Rows are numbered. After the first four, each row is followed by the numbers of the three nearest rows among all rows above it, by straight-line distance, nearest first.
0: +1.12 -1.24 -1.25 -1.73 +3.16 -1.12 -1.84 -0.71 +0.99 -3.39 +1.87 +0.77 +0.21 +0.38 +0.94 +0.30 +1.50 -0.83 +0.61 -0.26 +0.34 +1.28 +1.32 -0.92 -1.25 -1.85 -1.69 +0.69 -1.27 -1.46 -0.90 -0.41
1: +0.72 +0.43 -0.65 -2.08 -1.41 -0.67 -0.38 -0.50 +0.84 -0.88 -0.82 -0.56 +0.48 -3.55 -1.16 +0.89 +0.09 +1.14 +0.12 +0.52 -0.37 -0.11 -2.06 -0.69 +0.25 +0.27 -1.49 -0.14 +1.56 +1.33 -2.43 -0.07
2: +0.36 +3.52 -2.78 +0.68 +4.17 +4.91 +1.91 -1.73 -3.10 -1.46 -1.47 +0.04 +0.78 -3.57 -0.50 +4.73 -2.63 +3.64 -1.11 -0.45 +1.80 +3.72 +5.88 -3.85 +1.21 +0.05 -1.58 +1.19 +1.33 -1.91 -3.06 -4.31
3: +0.72 +2.53 -0.57 -1.59 +2.77 -1.04 +0.76 +0.49 -2.75 -5.47 +3.48 +0.26 +0.15 -1.37 +0.92 -1.65 -1.67 -1.41 +2.13 -3.04 +0.18 +1.21 +1.27 +0.41 +0.78 +2.67 -0.35 +2.06 +1.34 -1.73 -0.12 +0.93
4: -1.90 -0.77 -1.15 -0.60 -1.93 -1.79 +1.84 +0.27 -0.89 -3.68 +0.41 -0.08 +0.66 -4.26 +0.43 +2.21 +0.22 +3.78 -0.38 -3.11 -1.25 +1.00 +1.28 -0.39 -0.28 +0.74 -1.18 -0.43 +4.33 -0.14 +0.72 +0.83 | 1 3 0
5: -0.52 -1.18 -0.55 +0.71 +2.86 +2.54 +0.24 -1.74 +0.30 -0.82 -2.61 +0.26 +0.05 +1.44 +0.33 +0.64 +0.06 +1.31 +1.20 -4.12 +2.05 +0.69 +0.77 -2.99 +0.73 +0.09 +0.08 +0.53 +1.15 -0.58 -1.08 -0.45 | 0 1 4
6: +0.52 -4.65 -2.12 -2.51 +1.76 -1.05 +2.01 +0.86 +0.21 +1.70 -0.30 -0.95 -1.61 -1.94 +2.22 +3.68 +0.35 -0.01 +2.27 -0.10 -0.76 +1.99 -2.06 -0.02 +0.26 -0.59 -1.50 -0.61 +3.28 +1.30 -0.60 +0.96 | 1 4 0
7: +0.91 +1.67 -1.71 +0.17 +2.36 +3.03 -1.76 -2.13 +0.03 -9.84 +2.94 +0.47 -1.24 -4.17 +2.77 +4.27 -1.38 +1.59 +2.63 -2.13 -1.00 +1.92 +2.77 -3.02 -0.37 +0.39 +2.82 -0.09 +3.60 -0.49 +0.43 -2.78 | 3 4 0
8: +0.63 +1.93 +4.43 -1.56 +2.26 +5.19 -0.20 +1.32 -0.74 -9.99 +3.13 -1.66 -1.37 -4.16 +1.29 +5.74 +1.15 -1.19 -0.33 +0.51 +1.51 +3.18 +3.53 -0.80 +0.12 +0.72 -0.39 -0.40 +0.90 +0.48 +4.81 -1.25 | 7 3 0
9: +1.75 +0.94 +2.73 -0.11 +2.25 +1.00 -1.71 +0.01 -1.64 -3.65 +1.40 -0.95 -0.14 +0.37 +1.59 +0.46 -0.37 -1.73 +1.44 +1.67 +0.71 +2.10 -0.97 -2.52 -0.52 +1.12 +0.29 +3.22 +3.38 +1.15 -0.67 +1.89 | 3 0 1
10: -0.10 +0.04 +0.91 -1.94 -0.83 -0.55 +3.39 -0.62 +0.43 -3.52 +0.18 +0.66 -1.79 -3.82 -2.98 +0.00 +0.04 +0.93 +0.43 -3.08 +0.27 -0.95 -1.96 +0.86 -2.00 +0.86 -1.14 +1.68 +2.74 +0.77 -2.28 -0.45 | 1 4 3
11: +1.45 -1.49 -1.89 +3.53 +0.13 +1.37 +1.19 -0.36 +0.93 -0.20 -4.38 -1.09 +0.80 -4.30 +1.72 +3.21 -0.90 -1.56 +2.09 -3.05 -0.05 -2.45 +4.58 +0.69 -0.52 -0.55 +0.12 -0.37 +2.05 +0.18 +1.86 -2.67 | 5 4 1
12: +0.49 -0.93 -2.27 +0.38 -0.30 -1.41 +1.08 +0.54 -0.59 -1.25 -3.17 +0.15 +0.54 -3.53 +0.26 +1.21 +1.53 +0.60 +1.89 -0.69 +1.45 +1.66 +0.01 -0.96 -0.16 +0.93 -2.13 +1.87 +3.25 +1.75 +1.26 +0.56 | 1 4 6
13: +1.86 +1.14 -2.41 -2.51 +2.77 +0.86 -0.11 -1.17 +0.40 -3.72 +0.72 +0.80 -0.40 -4.95 +0.93 +0.73 +2.12 -0.46 -0.43 -1.99 +0.50 +3.53 +0.65 -3.41 -1.45 +1.34 +0.72 +0.81 +0.05 +1.18 +0.85 +0.48 | 0 12 1
14: +1.45 +1.57 -1.27 -2.39 +2.86 +1.99 +1.67 +0.62 -0.11 +0.04 -4.33 +0.21 +1.43 -7.60 +0.18 +2.60 -0.95 +2.34 +2.26 -2.20 +1.74 +2.91 +2.72 -2.29 -0.51 +1.78 +0.02 +0.54 +4.68 +0.11 -1.71 -3.33 | 12 2 13
15: -0.03 -3.09 -3.05 -3.33 +4.35 -0.67 +2.92 -1.98 +3.47 -0.55 +1.62 -1.18 +0.04 -5.50 +2.45 +5.67 +3.05 +2.13 +0.21 -6.81 -2.25 +3.62 +3.56 -2.38 -0.39 -1.92 +1.22 -0.09 +3.12 -1.14 +1.44 +0.34 | 13 4 6
16: -0.27 -1.72 +0.87 -1.43 +0.33 -0.22 +0.09 +1.63 +0.83 -2.93 +0.43 -0.01 -0.51 -1.26 +2.11 +2.07 -1.45 -0.05 -0.44 -0.04 -0.92 +2.59 -4.39 +2.60 +0.49 +1.13 +0.60 -0.28 +2.70 +1.34 -1.77 -1.37 | 1 6 10
17: +0.89 -0.62 +2.51 -4.28 -0.46 -1.85 -1.52 +0.40 +2.05 -3.37 +0.16 +0.35 +0.57 +1.74 +0.30 +1.34 +2.09 -1.38 +0.80 +0.15 +1.58 +1.15 -3.38 -0.29 -0.66 +3.60 +0.24 -3.25 -0.01 -0.11 -0.01 -0.30 | 16 1 0
18: +0.43 +3.08 -0.47 -1.19 -2.02 +0.39 +1.19 +1.75 -1.38 -3.90 +1.31 +1.34 -1.44 +0.66 -1.65 -4.16 -0.16 +0.42 -0.40 -2.37 +0.22 +0.66 +3.43 +0.30 -1.29 +2.67 -1.56 +2.71 -0.19 -0.34 -0.66 +1.50 | 3 10 0
19: -0.71 -2.75 -1.33 -2.07 +1.04 -2.82 -2.14 -2.54 -0.46 -3.36 +1.51 -0.59 -1.20 +0.21 +1.96 -0.61 +1.48 +2.41 +1.23 -2.04 -1.49 +2.10 -5.66 -2.98 -0.29 +0.45 -2.28 -0.43 +1.49 +1.66 -1.57 -0.69 | 1 16 0
20: +1.13 +3.37 +2.39 -2.75 +0.87 +1.64 -0.30 -2.65 -0.57 +1.27 -1.19 -2.05 +0.55 +2.33 +0.64 +1.43 +2.04 -0.56 +0.40 -3.87 -1.29 -0.48 +4.05 -0.90 +0.80 -1.40 -2.53 -0.34 -0.42 +0.71 -1.34 -3.00 | 5 0 1
21: +0.43 +0.82 -3.92 +0.55 +2.46 +3.23 +0.21 -0.89 -2.07 -6.64 -2.58 +1.44 +0.95 -2.92 +1.46 +3.27 -1.18 +1.48 +0.00 +0.41 +2.69 +2.95 +6.81 -4.06 -0.97 +0.46 +0.27 +1.86 +1.06 -0.25 -1.87 +0.72 | 2 13 7
22: -1.05 +1.37 -0.67 -3.09 -0.83 +1.44 +3.90 -0.20 -0.08 -3.40 +0.16 +0.24 -2.07 -8.86 +0.44 +0.85 +1.74 -0.94 +0.03 -1.91 +0.06 +0.07 +1.28 +0.00 -2.25 +2.12 +1.57 +0.67 +2.19 +0.10 -1.20 +1.39 | 10 13 4
23: -0.37 -0.38 +2.57 -0.35 +1.98 +0.69 +1.16 +0.53 -0.81 -7.55 +1.01 -0.12 -0.13 +1.32 +1.72 +2.55 +1.32 -1.17 +1.32 -0.12 +0.03 +2.24 -0.78 -0.68 -0.51 +0.22 -0.44 -1.35 +4.62 +2.36 -1.62 -0.18 | 9 16 17
24: +0.69 +0.05 +2.20 -3.22 +0.36 -3.92 +1.91 -1.11 -1.24 +0.69 +0.02 -1.39 +0.80 -3.02 +0.61 +1.28 -2.26 +1.42 +1.35 +1.44 -1.79 +3.10 -3.20 -2.74 -1.02 +0.60 -1.27 -1.75 +2.02 +0.69 -0.13 +0.88 | 1 6 16
25: +0.23 -0.01 +0.63 -1.17 +2.67 -0.12 -1.45 -0.08 -2.61 +0.08 -1.14 +0.06 +0.73 -1.28 -0.07 +0.67 +1.68 -1.85 +0.89 +0.50 +0.43 +2.98 +0.30 -4.39 +0.41 -0.23 -0.92 +0.74 -4.26 -2.80 -0.87 -4.28 | 0 5 13
26: -0.85 +0.50 -1.15 -0.21 +2.09 +1.20 -2.26 -1.82 +0.63 -3.48 -1.08 +2.41 -0.01 -5.26 +1.31 +4.73 +0.49 -1.18 +0.46 -0.04 +0.78 +1.93 +0.76 -3.18 -0.60 +0.46 +1.46 +1.53 +3.89 +1.83 +0.75 -0.79 | 13 12 7
27: -0.13 -0.64 -1.94 -1.02 +0.21 -0.79 +1.29 -0.58 +0.29 -3.05 +2.42 -0.89 -0.89 -1.05 +0.22 -2.28 +1.20 -0.04 +0.72 +0.73 +0.98 +0.32 -0.85 -0.72 +0.51 +2.67 -0.22 +1.21 +0.16 +0.25 -2.71 -2.06 | 1 0 10
28: -0.38 +2.75 +1.13 -0.07 +2.50 -1.43 +0.72 +0.41 -1.89 -6.68 -3.83 +0.30 -1.35 +0.56 +1.25 +4.30 +2.45 +0.80 +1.91 +2.25 +0.20 +4.41 -0.40 -2.23 -3.06 +3.67 -2.35 +1.41 +2.39 +0.09 +0.30 -0.93 | 23 9 12
29: -1.35 -3.76 +0.64 +0.13 +0.52 -0.79 -1.02 -2.72 -0.22 -4.43 +3.80 +1.26 -1.14 +2.51 +0.29 +3.29 +0.83 -0.15 +0.41 -0.54 -1.16 +1.60 -1.49 -1.29 -1.64 +0.23 -0.15 -0.46 +2.24 -0.04 +1.42 -0.89 | 23 0 19
30: -0.49 -0.75 -0.64 -0.41 +1.09 +3.85 +1.54 -1.58 -1.29 -6.11 -0.18 -0.16 -0.66 -3.12 +1.22 +3.55 -3.36 -1.19 +2.08 -0.57 -0.48 +4.14 +8.28 -4.28 +1.44 +0.75 -0.86 +1.23 +2.24 +0.87 +1.28 +0.32 | 21 7 26
31: +1.78 +1.56 -1.89 -4.84 +2.14 +1.60 +2.80 +2.86 +0.45 -5.11 +2.41 -1.19 +0.72 -4.85 +2.53 +1.54 -0.76 +0.73 +0.84 -5.23 +0.78 +1.74 +2.37 +0.36 +0.83 +1.18 +0.06 +0.40 -3.41 +1.95 -1.01 +1.58 | 13 3 22
32: -0.88 +3.34 -1.10 -2.55 +1.35 +4.16 +1.20 -0.71 -0.53 -4.91 -1.78 -0.55 -0.28 -3.77 +0.83 +2.36 +0.05 +1.68 +1.44 +1.96 +0.65 +3.66 +6.07 +0.09 -2.00 +1.19 -1.19 +1.49 +0.34 -0.42 -2.27 +2.41 | 21 30 13
33: -0.07 +0.20 +0.30 +0.93 +0.75 -0.88 -1.12 +0.64 -0.03 -0.68 -0.82 +1.34 -1.74 +4.32 +0.12 +0.59 -0.04 -0.24 -0.99 -0.16 -0.84 +1.86 -0.70 -1.48 -0.99 -2.40 -1.62 -0.21 +1.62 +2.04 +1.84 -0.84 | 29 0 5
34: -0.50 +3.80 +0.76 -1.35 +2.77 +2.70 -0.44 -1.01 -0.92 -2.02 +0.77 -0.33 -1.39 -3.95 +0.57 +2.03 -1.39 +0.87 -2.38 -3.20 +1.82 +1.46 +2.13 -2.27 +0.34 -0.22 +0.76 +0.67 +0.86 +1.59 -0.91 -1.96 | 13 26 5
35: -0.46 +1.66 +0.30 +1.49 +0.67 +4.32 +1.21 +0.35 -0.59 -4.56 -0.67 +0.74 -0.75 -0.61 -0.45 +2.00 +0.51 +0.29 +1.53 -0.63 +1.67 -0.88 +3.14 -1.47 -1.70 +1.58 -0.13 +1.03 +1.29 +0.21 -3.40 +1.65 | 32 5 21
36: -0.72 -3.32 -1.11 +1.39 -0.24 +1.06 +0.54 -1.09 -0.38 -0.26 +2.11 +0.24 -0.28 +1.66 +1.57 +3.81 +2.52 -0.32 +0.77 -1.82 -0.14 +1.95 +1.73 -3.32 +2.38 -0.12 -0.02 -0.58 +1.49 -0.59 +2.37 +2.18 | 29 5 33
37: +0.30 -3.31 -1.91 -2.16 +0.09 +1.36 +2.54 +3.31 +0.96 +0.82 -0.74 +0.07 +0.87 -4.41 +0.24 +1.72 +0.88 +0.99 +0.30 -1.17 +0.06 +3.04 -1.39 -1.60 +0.44 -0.02 -0.59 +1.04 +1.49 -2.53 -2.05 -1.02 | 6 1 12
38: -1.28 -1.49 -0.24 +0.03 -1.46 +2.92 +3.89 +1.10 -0.07 -1.82 +2.13 +1.46 -1.51 -4.51 +0.93 +4.31 +0.77 -0.40 +1.14 -2.10 -0.20 +2.13 +0.28 -2.10 +1.38 +1.34 -0.14 +1.14 +3.53 -0.04 -1.62 -0.86 | 37 4 22
39: +1.25 -7.23 -1.17 -5.72 +0.99 -2.38 +1.40 -2.30 +1.15 +3.78 +1.42 -1.39 +0.25 -5.17 -0.47 -0.55 +0.95 +0.02 +0.59 -2.67 -0.02 +2.46 -2.84 -5.24 -1.44 +2.23 -1.40 -0.72 -0.35 +0.99 +2.47 +1.00 | 6 24 37
40: -0.84 +0.80 -0.58 +0.21 +0.30 +2.24 -0.83 +0.09 -2.66 -7.12 -1.85 -0.26 -0.63 -4.03 +2.75 +3.51 -0.04 -0.11 +0.93 -0.01 +0.14 +3.99 +9.93 -2.53 +1.89 +2.36 -2.46 +2.23 +0.33 -0.08 +0.95 +0.02 | 30 21 32
41: -1.80 -3.09 -0.55 -1.63 +0.77 +1.24 -1.60 -2.97 -0.90 -3.03 +3.15 +0.33 +0.05 +1.49 -0.05 +0.65 +1.36 +0.37 +0.74 +0.66 -0.41 +1.86 -2.70 -1.42 -0.04 +1.80 -0.38 +0.84 +0.84 -0.04 -2.34 -1.12 | 29 27 19
42: +1.17 +3.31 -2.60 -4.30 -0.79 -1.07 +1.58 +0.78 -3.28 -5.10 +2.22 -0.02 +0.90 -7.91 +0.41 +1.09 -1.52 +0.80 +0.13 +0.58 +0.83 +4.87 -3.24 -2.47 -1.28 +0.92 -3.17 -0.21 +0.32 +0.42 -0.20 -1.58 | 13 1 24
43: -0.67 -1.63 +0.31 -3.81 -3.09 -0.29 +2.45 +0.31 +2.27 +1.60 +0.88 -2.00 +0.14 -2.89 +0.57 -0.41 -1.82 +0.12 +0.38 -3.73 -0.97 +0.81 -1.83 -2.59 +0.33 -0.42 -0.17 -2.63 -1.94 -0.01 +1.39 -2.65 | 1 37 24
44: +0.24 -2.68 -0.99 -0.36 +0.98 +0.88 -0.27 +1.19 +1.81 -2.42 -1.51 -0.44 -1.46 -1.95 +0.33 +3.46 -0.17 -1.69 +1.40 +1.25 -0.29 +1.41 -3.41 +2.69 -0.58 +0.55 -1.54 +0.76 +4.31 +2.33 -1.57 +0.13 | 16 6 1
45: -0.97 +0.55 +0.39 -0.38 +4.36 +0.27 -0.20 -2.89 -2.17 -0.91 -3.03 -1.24 -0.30 -6.12 +0.58 +3.97 +0.52 -0.08 +1.06 +1.60 -0.84 -0.95 -0.85 -0.85 -0.09 +0.68 -1.35 +0.38 +3.56 +2.20 -1.48 -0.31 | 26 1 12
46: -0.20 -2.10 -1.93 -2.07 +2.76 +0.68 +0.11 -2.62 +3.23 -0.31 +2.10 -1.61 -0.91 +0.76 +2.10 +1.77 -0.52 +2.97 +2.23 -5.44 +0.11 +0.59 +0.58 +0.86 +2.30 +0.24 +0.46 -1.25 +3.59 -0.18 -0.73 -1.73 | 5 6 36
47: +1.36 +0.07 -0.52 -0.38 +1.46 +2.28 -2.69 -1.12 -2.25 -5.99 +1.07 +1.07 +0.18 -0.34 +1.09 +2.48 -0.05 -0.12 +2.17 +0.40 -0.93 +0.05 +0.57 +1.33 -1.67 +0.38 +0.52 +1.99 +4.83 +0.45 -1.90 +1.81 | 9 23 35
48: +0.61 -4.61 -2.59 -2.01 +1.12 -1.10 -1.12 -3.68 -0.58 -1.95 +3.19 -1.03 -0.07 -0.83 +1.78 +1.14 +0.85 -0.88 +1.92 -0.72 -0.78 +2.09 -0.35 -3.43 +0.64 +0.43 -1.49 +0.39 +0.98 -1.70 +0.96 -0.62 | 41 0 29
49: -0.09 -0.61 -1.83 -2.79 +3.97 +0.11 -3.29 +1.79 -0.57 -1.95 -2.75 +0.89 -0.53 -5.23 +2.47 +3.08 +0.83 -2.25 +1.67 -1.82 +0.71 +2.75 +0.89 -2.64 -2.08 +1.01 +1.67 -0.44 +0.71 +0.19 +2.21 +2.07 | 13 26 12
50: +0.77 +0.44 -1.91 +0.02 +2.27 +3.16 +0.46 -0.40 -1.29 -7.93 -1.61 +0.13 -1.65 -5.13 +0.97 +2.67 +0.47 +0.85 -0.42 +1.10 +1.55 +2.95 +1.30 -3.26 +1.37 +1.23 -1.26 +0.25 +5.52 +2.12 -4.72 +0.82 | 21 26 35
51: +2.09 +1.23 +0.78 -4.24 +2.16 +2.51 +0.17 +0.39 +2.05 -8.41 +0.74 +1.12 -0.47 -9.99 +1.04 +3.93 -2.34 +2.80 +0.35 -3.00 +1.16 +0.81 +3.26 +0.04 -2.00 +3.21 +0.33 +1.19 +5.83 -0.14 -0.85 -3.75 | 7 14 22
52: +0.84 -1.21 -0.80 -3.46 +0.71 +2.76 +2.84 +0.24 +1.71 -1.13 -0.15 -0.53 +0.07 -9.38 +0.19 -1.57 -1.15 -0.62 +2.95 -1.37 -0.14 +2.12 +1.25 -3.51 -0.31 +1.29 +0.86 +1.62 +4.52 +1.44 +2.55 -0.33 | 22 14 13
53: -0.92 -2.40 -1.40 +0.88 +1.06 +0.68 +0.37 +0.15 -1.56 -0.88 +0.65 -1.03 -1.38 -2.80 -0.67 +1.86 -0.60 -0.47 -0.52 -0.26 -0.74 +1.35 +2.95 -4.56 +0.31 -0.75 -0.13 -0.95 -1.52 -0.11 +2.87 +0.69 | 36 48 13
54: -1.17 -0.62 +0.27 -1.29 +0.26 -0.17 -0.75 +0.14 -1.11 -3.43 +3.67 +1.48 -1.40 -3.54 +1.80 +1.65 +0.72 -1.31 +1.02 +0.83 -0.44 +1.68 -5.25 +1.32 +0.11 +1.73 -2.23 +2.72 +2.49 -1.23 +2.21 -2.21 | 16 41 44
55: -0.79 -1.68 -0.82 +0.27 +5.96 +2.17 -0.23 -1.73 -2.19 -9.02 +0.77 +0.64 +1.05 -6.54 +1.14 +6.34 +2.25 -0.34 +1.31 +0.51 +2.24 +3.28 -0.07 -4.39 -0.43 +2.84 +0.37 -0.43 +3.26 -0.83 +1.75 -1.78 | 26 7 50
56: -0.14 -4.06 +2.61 +0.67 +0.89 +1.81 +1.12 +0.03 -0.40 -5.19 -1.28 -0.17 -0.70 -0.08 +0.14 +5.98 +0.45 +0.14 +0.13 -0.28 +0.41 +1.81 -2.16 +3.39 -0.74 +0.64 +0.01 +0.55 +1.01 +0.14 +0.63 +2.37 | 44 16 23
57: -0.92 -2.34 -1.74 -2.23 +1.87 -1.46 -1.17 -0.06 +0.64 -3.92 +0.35 -1.99 +0.35 -2.66 +1.70 +1.31 +1.31 +0.92 +2.10 -0.06 -0.73 +2.68 +2.33 +0.30 -0.84 -0.50 -1.82 -0.10 +3.35 -1.70 -1.01 -0.94 | 0 48 4
58: +0.44 +0.66 +0.52 -1.36 -0.12 +3.20 +1.35 +0.19 -0.21 -3.72 +0.86 -1.36 -1.18 -0.72 +1.51 +3.02 -0.89 -0.41 +3.42 -1.98 +1.16 +3.47 +5.03 -2.67 +1.02 +2.75 -1.35 +0.60 +2.76 +1.67 -0.85 +0.15 | 30 35 38
59: +0.33 -1.73 -0.64 -2.79 +4.38 +2.06 +0.58 +0.59 -0.83 -3.94 +4.40 -1.09 -1.72 -0.19 -0.12 +3.05 +2.72 +0.43 +1.95 -0.40 +0.89 +4.02 -5.91 -5.21 +0.39 +0.98 -1.61 +1.76 +0.21 +2.32 -0.57 +1.03 | 41 19 9
